Below are the code and all the weights of a small trained network. Each question names an input and a class and asks about switching units off, where a switched-off unit gives its printed mean instead of its output.

import numpy as np


def w(rows, s, z=0):
    codes = np.array(rows[::2]) - 128.0
    scale = np.full(codes.shape[1], s)
    scale[-1] = z or s
    return codes * scale


def norm(h):
    return h / np.sqrt((h * h).mean(-1, keepdims=True) + 1e-5)


def f(y):
    return np.maximum(y, 0)


def log_softmax(a):
    a = a - a.max(-1, keepdims=True)
    return a - np.log(np.exp(a).sum(-1, keepdims=True))


def net(x, mask):
    res = np.array(x, float).reshape(1, 4) / 4 @ E
    u = 0
    for l in range(4):
        y = f(norm(res) @ A[l][:, :-1].T + A[l][:, -1])
        res = res + np.where(mask[u : u + 6], y, B[l][:, -1]) @ B[l][:, :-1]
        u += 6
    return log_softmax(norm(res)[-1] @ U[:, :-1].T + U[:, -1])


A, B = {}, {}
E = w([
[127,179,195,60,207,90],'x0',
[201,207,151,119,93,141],'x1',
[120,109,246,217,98,114],'x2',
[136,143,141,161,187,252],'x3',
],0.0031)
A[0] = w([
[200,181,169,99,150,112,129],'L0N0',
[240,182,104,152,35,149,52],'L0N1',
[118,132,100,144,45,8,75],'L0N2',
[121,123,221,162,138,93,86],'L0N3',
[40,39,93,153,158,125,84],'L0N4',
[149,89,67,171,2,177,4],'L0N5',
],0.0064,0.0043)
B[0] = w([
[54,103,151,119,165,118,222],'L0N0',
[18,164,198,60,146,143,209],'L0N1',
[179,83,151,92,102,153,255],'L0N2',
[127,184,40,151,72,126,208],'L0N3',
[50,174,180,77,102,131,251],'L0N4',
[135,145,160,162,254,47,220],'L0N5',
],0.007,0.0031)
A[1] = w([
[114,153,159,127,155,117,248],'L1N0',
[128,143,71,92,174,149,89],'L1N1',
[102,34,116,160,177,208,197],'L1N2',
[120,141,159,160,164,254,147],'L1N3',
[152,149,79,40,145,125,57],'L1N4',
[193,95,75,140,109,158,212],'L1N5',
],0.0062,0.0011)
B[1] = w([
[141,75,74,156,110,98,246],'L1N0',
[129,177,118,204,30,86,211],'L1N1',
[166,155,169,79,84,13,201],'L1N2',
[194,96,140,45,79,74,252],'L1N3',
[122,176,55,200,48,157,232],'L1N4',
[2,157,172,77,184,122,142],'L1N5',
],0.0046,0.0033)
A[2] = w([
[138,160,124,165,20,114,156],'L2N0',
[163,120,200,255,61,119,4],'L2N1',
[147,127,171,140,144,180,103],'L2N2',
[35,37,100,101,60,89,234],'L2N3',
[48,8,96,181,119,151,106],'L2N4',
[156,175,108,165,211,36,91],'L2N5',
],0.0044,0.0016)
B[2] = w([
[124,91,66,132,172,201,198],'L2N0',
[116,156,3,161,58,123,154],'L2N1',
[155,170,139,104,144,71,131],'L2N2',
[180,188,146,126,199,205,253],'L2N3',
[155,220,150,84,126,45,151],'L2N4',
[128,96,75,153,172,119,159],'L2N5',
],0.0049,0.0055)
A[3] = w([
[171,131,116,168,235,41,128],'L3N0',
[148,166,78,91,195,116,158],'L3N1',
[161,104,174,119,140,85,2],'L3N2',
[90,159,75,56,148,120,107],'L3N3',
[129,91,169,82,182,140,149],'L3N4',
[253,85,135,76,91,126,7],'L3N5',
],0.0057,0.0016)
B[3] = w([
[189,93,164,216,145,151,198],'L3N0',
[156,65,167,204,100,132,242],'L3N1',
[191,126,105,169,117,139,146],'L3N2',
[122,130,206,155,128,98,254],'L3N3',
[76,149,3,159,106,179,181],'L3N4',
[215,55,79,31,169,112,175],'L3N5',
],0.0051,0.0045)
U = w([
[169,109,167,218,169,88,136],'0',
[36,188,201,55,115,121,144],'1',
[207,86,102,22,102,117,138],'2',
[106,181,9,179,61,150,134],'3',
[106,101,106,129,188,210,136],'4',
[62,74,74,105,137,150,65],'5',
[43,48,51,105,160,169,4],'6',
],0.013,0.016)

Each question gives the input, the list of numbers given to net, and the class t.
The units are the neurons (one row each of A and B). Each row of codes is followed by its name. A weight is (code - 128) times the scale printed after its matrix; where a second scale follows, it is the last column's (A, B and U).
mask holds one flag per neuron, layer by layer. A switched-off neuron (its flag False) gives its mean, the last column of its row in B, instead of its output. The means were averaged over made-up inputs and are rounded, as every weight is.
A unit's drop is (log p(t) with every unit on - log p(t) with that unit switched off) / (log p(t) with every unit on - log p(t) with every unit switched off).
The circuit of an input: a set's keep is (log p(t) with only the set's units on - log p(t) with every unit switched off) / (log p(t) with every unit on - log p(t) with every unit switched off). Starting from the 12 units with the biggest drops (on a tie, the unit counted first), units are removed one at a time, each time the one whose removal leaves the highest keep (on an exact tie, the one counted first), for as long as the keep stays at least 0.8.
units of the circuit, in order: the units of the circuit, biggest drop first
unit that matters most: the unit with the biggest drop
k most important neurons: the k neurons with the biggest drops, biggest first
k most important neurons of layer l: the k neurons of layer l with the biggest drops, biggest first
input [7,1,0,8], class 2: 3 most important neurons	(L1N3, L0N5, L0N4)
input [5,-2,-5,2], class 0: units of the circuit, in order	(L3N1, L3N3)
input [4,2,5,5], class 2: unit that matters most	L1N3
input [-7,-7,-4,7], class 0: units of the circuit, in order	(L0N5, L1N2)
input [2,6,-2,7], class 2: 4 most important neurons	(L1N3, L0N4, L0N5, L3N5)
input [5,6,-8,5], class 3: units of the circuit, in order	(L1N4, L1N1)
input [4,-1,-6,7], class 2: 4 most important neurons	(L1N3, L0N5, L0N3, L1N2)
input [-2,-8,8,2], class 1: 2 most important neurons of layer 1	(L1N4, L1N1)
input [2,5,-5,3], class 1: 2 most important neurons	(L0N0, L0N1)
input [3,3,0,1], class 4: 2 most important neurons of layer 0	(L0N4, L0N0)
input [-6,0,7,3], class 3: 2 most important neurons of layer 3	(L3N3, L3N1)
input [5,-5,8,-2], class 3: 2 most important neurons of layer 0	(L0N3, L0N5)
input [4,-1,-5,-4], class 3: units of the circuit, in order	(L1N4, L1N3)
input [-5,4,-3,2], class 0: units of the circuit, in order	(L0N5)
input [-6,0,-2,8], class 2: 2 most important neurons	(L1N3, L3N5)
input [-6,-8,7,7], class 1: 2 most important neurons	(L0N4, L0N2)
input [-1,-1,-8,6], class 3: 2 most important neurons	(L1N1, L1N4)
input [-1,-7,7,3], class 1: 3 most important neurons	(L0N4, L1N4, L1N1)
input [-5,-4,6,5], class 3: 4 most important neurons	(L0N2, L2N1, L0N1, L0N0)
input [-2,1,7,5], class 3: 3 most important neurons	(L0N3, L2N1, L0N2)
input [8,0,0,0], class 0: 2 most important neurons	(L0N4, L0N1)
input [-4,-8,-8,-7], class 1: 2 most important neurons of layer 2	(L2N4, L2N1)
input [5,4,-5,-5], class 0: 4 most important neurons	(L0N0, L0N3, L0N4, L1N3)
input [1,-2,5,2], class 3: units of the circuit, in order	(L0N3)
input [1,5,-8,-2], class 3: 2 most important neurons	(L1N4, L0N4)
input [-6,0,-5,8], class 2: 3 most important neurons	(L1N3, L3N5, L0N3)
input [-5,3,1,-7], class 2: units of the circuit, in order	(L0N2)
input [-1,8,-8,-3], class 1: 2 most important neurons of layer 0	(L0N1, L0N0)
